Below are the code and all the weights of a small trained network. Each question names an input and a class and asks about switching units off, where a switched-off unit gives its printed mean instead of its output.

import numpy as np


def w(rows, s, z=0):
    codes = np.array(rows[::2]) - 128.0
    scale = np.full(codes.shape[1], s)
    scale[-1] = z or s
    return codes * scale


def norm(h):
    return h / np.sqrt((h * h).mean(-1, keepdims=True) + 1e-5)


def f(y):
    return np.maximum(y, 0)


def log_softmax(a):
    a = a - a.max(-1, keepdims=True)
    return a - np.log(np.exp(a).sum(-1, keepdims=True))


def net(x, mask):
    res = np.array(x, float).reshape(1, 5) / 4 @ E
    u = 0
    for l in range(2):
        y = f(norm(res) @ A[l][:, :-1].T + A[l][:, -1])
        res = res + np.where(mask[u : u + 14], y, B[l][:, -1]) @ B[l][:, :-1]
        u += 14
    return log_softmax(norm(res)[-1] @ U[:, :-1].T + U[:, -1])


A, B = {}, {}
E = w([
[129,9,55,155,112],'x0',
[32,105,119,64,218],'x1',
[128,126,132,131,130],'x2',
[127,125,131,130,130],'x3',
[166,87,153,7,100],'x4',
],0.0016)
A[0] = w([
[178,143,110,140,140,93],'0.n1',
[151,154,84,188,112,94],'0.n2',
[168,155,87,192,134,105],'0.n3',
[130,131,130,126,128,113],'0.n4',
[145,136,113,126,130,92],'0.n5',
[181,133,119,5,83,2],'0.n6',
[88,68,79,167,117,90],'0.n7',
[99,61,88,144,75,38],'0.n8',
[110,199,192,109,100,67],'0.n9',
[68,193,193,90,133,159],'0.n10',
[107,197,203,112,101,28],'0.n11',
[135,17,86,115,78,203],'0.n12',
[96,201,189,108,92,26],'0.n13',
[223,115,153,78,80,92],'0.n14',
],0.0028,0.0025)
B[0] = w([
[100,143,154,102,84,135],'0.n1',
[62,102,175,50,128,163],'0.n2',
[64,107,182,78,112,167],'0.n3',
[129,123,123,130,128,128],'0.n4',
[129,120,145,129,124,128],'0.n5',
[140,44,250,58,152,150],'0.n6',
[180,169,125,108,190,170],'0.n7',
[210,122,30,145,192,148],'0.n8',
[236,174,9,133,201,151],'0.n9',
[191,110,47,102,185,188],'0.n10',
[203,174,38,137,196,143],'0.n11',
[203,233,149,97,209,254],'0.n12',
[186,141,66,132,170,140],'0.n13',
[4,98,195,94,131,172],'0.n14',
],0.0022,0.0028)
A[1] = w([
[185,55,75,147,130,104],'1.n1',
[184,126,161,141,26,108],'1.n2',
[175,147,158,191,1,72],'1.n3',
[19,125,119,124,182,112],'1.n4',
[135,31,52,124,157,122],'1.n5',
[25,141,99,251,125,40],'1.n6',
[30,151,77,241,133,79],'1.n7',
[102,237,148,189,153,93],'1.n8',
[127,158,141,58,114,101],'1.n9',
[147,46,80,141,114,2],'1.n10',
[43,116,146,57,178,108],'1.n11',
[103,52,142,42,92,97],'1.n12',
[146,41,50,161,137,19],'1.n13',
[227,162,153,139,112,160],'1.n14',
],0.0036,0.0016)
B[1] = w([
[137,248,140,102,187,196],'1.n1',
[3,99,68,168,125,204],'1.n2',
[5,96,65,108,111,216],'1.n3',
[92,126,75,181,19,206],'1.n4',
[125,251,140,94,143,218],'1.n5',
[197,57,241,75,80,196],'1.n6',
[197,61,233,71,80,209],'1.n7',
[204,52,148,40,147,214],'1.n8',
[163,97,151,236,127,179],'1.n9',
[131,226,109,117,195,147],'1.n10',
[87,117,67,231,29,222],'1.n11',
[174,113,228,236,84,194],'1.n12',
[171,248,144,42,211,172],'1.n13',
[70,116,70,138,189,255],'1.n14',
],0.0029,0.0023)
U = w([
[189,215,89,93,233,248],'0',
[175,50,239,120,89,141],'1',
[2,111,51,168,79,2],'2',
],0.008,0.00068)

Each question gives the input, the list of numbers given to net, and the class t.
The units are the neurons (one row each of A and B). Each row of codes is followed by its name. A weight is (code - 128) times the scale printed after its matrix; where a second scale follows, it is the last column's (A, B and U).
mask holds one flag per neuron, layer by layer. A switched-off neuron (its flag False) gives its mean, the last column of its row in B, instead of its output. The means were averaged over made-up inputs and are rounded, as every weight is.
A unit's drop is (log p(t) with every unit on - log p(t) with that unit switched off) / (log p(t) with every unit on - log p(t) with every unit switched off).
The circuit of an input: a set's keep is (log p(t) with only the set's units on - log p(t) with every unit switched off) / (log p(t) with every unit on - log p(t) with every unit switched off). Starting from the 12 units with the biggest drops (on a tie, the unit counted first), units are removed one at a time, each time the one whose removal leaves the highest keep (on an exact tie, the one counted first), for as long as the keep stays at least 0.8.
units of the circuit, in order: the units of the circuit, biggest drop first
top k neurons: the k neurons with the biggest drops, biggest first
top k neurons in layer l: the k neurons of layer l with the biggest drops, biggest first
drop of u: that unit's drop, to one decimal
input [8,-4,6,-5,-7], class 0: units of the circuit, in order	[1.n13 1.n1]
input [1,-3,4,-6,-3], class 1: top 2 neurons	[1.n6 1.n7]
input [-2,3,-2,6,0], class 2: units of the circuit, in order	[1.n11]
input [-5,8,-6,3,-6], class 2: units of the circuit, in order	[1.n4 0.n12]
input [-4,-7,5,-3,-7], class 1: top 2 neurons in layer 1	[1.n8 1.n6]
input [-5,2,-2,6,-6], class 1: top 2 neurons	[0.n12 1.n7]
input [8,-8,-2,-8,6], class 0: top 2 neurons in layer 1	[1.n1 1.n11]
input [4,-4,-7,-4,4], class 0: top 2 neurons	[1.n7 1.n11]
input [2,-3,6,-4,2], class 2: top 2 neurons in layer 0	[0.n10 0.n7]
input [-1,5,-8,1,-8], class 1: top 2 neurons	[1.n7 1.n6]
input [-4,1,-6,6,-5], class 1: top 2 neurons	[0.n12 1.n7]
input [7,8,-7,6,-8], class 1: top 2 neurons in layer 0	[0.n10 0.n9]
input [-2,6,-5,-8,-4], class 2: top 3 neurons in layer 1	[1.n4 1.n11 1.n12]
input [-4,5,6,-3,4], class 2: top 2 neurons in layer 0	[0.n12 0.n10]
input [5,-4,3,-3,-5], class 0: units of the circuit, in order	[1.n13]
input [4,-4,6,2,-2], class 0: top 3 neurons	[0.n8 1.n1 1.n11]
input [-5,7,-3,2,7], class 1: drop of 0.n12	0.4
input [-3,6,2,-8,6], class 1: drop of 1.n12	0.7
input [-3,-7,8,-5,5], class 2: drop of 1.n2	0.3
input [4,8,5,-6,5], class 2: top neuron	[1.n11]
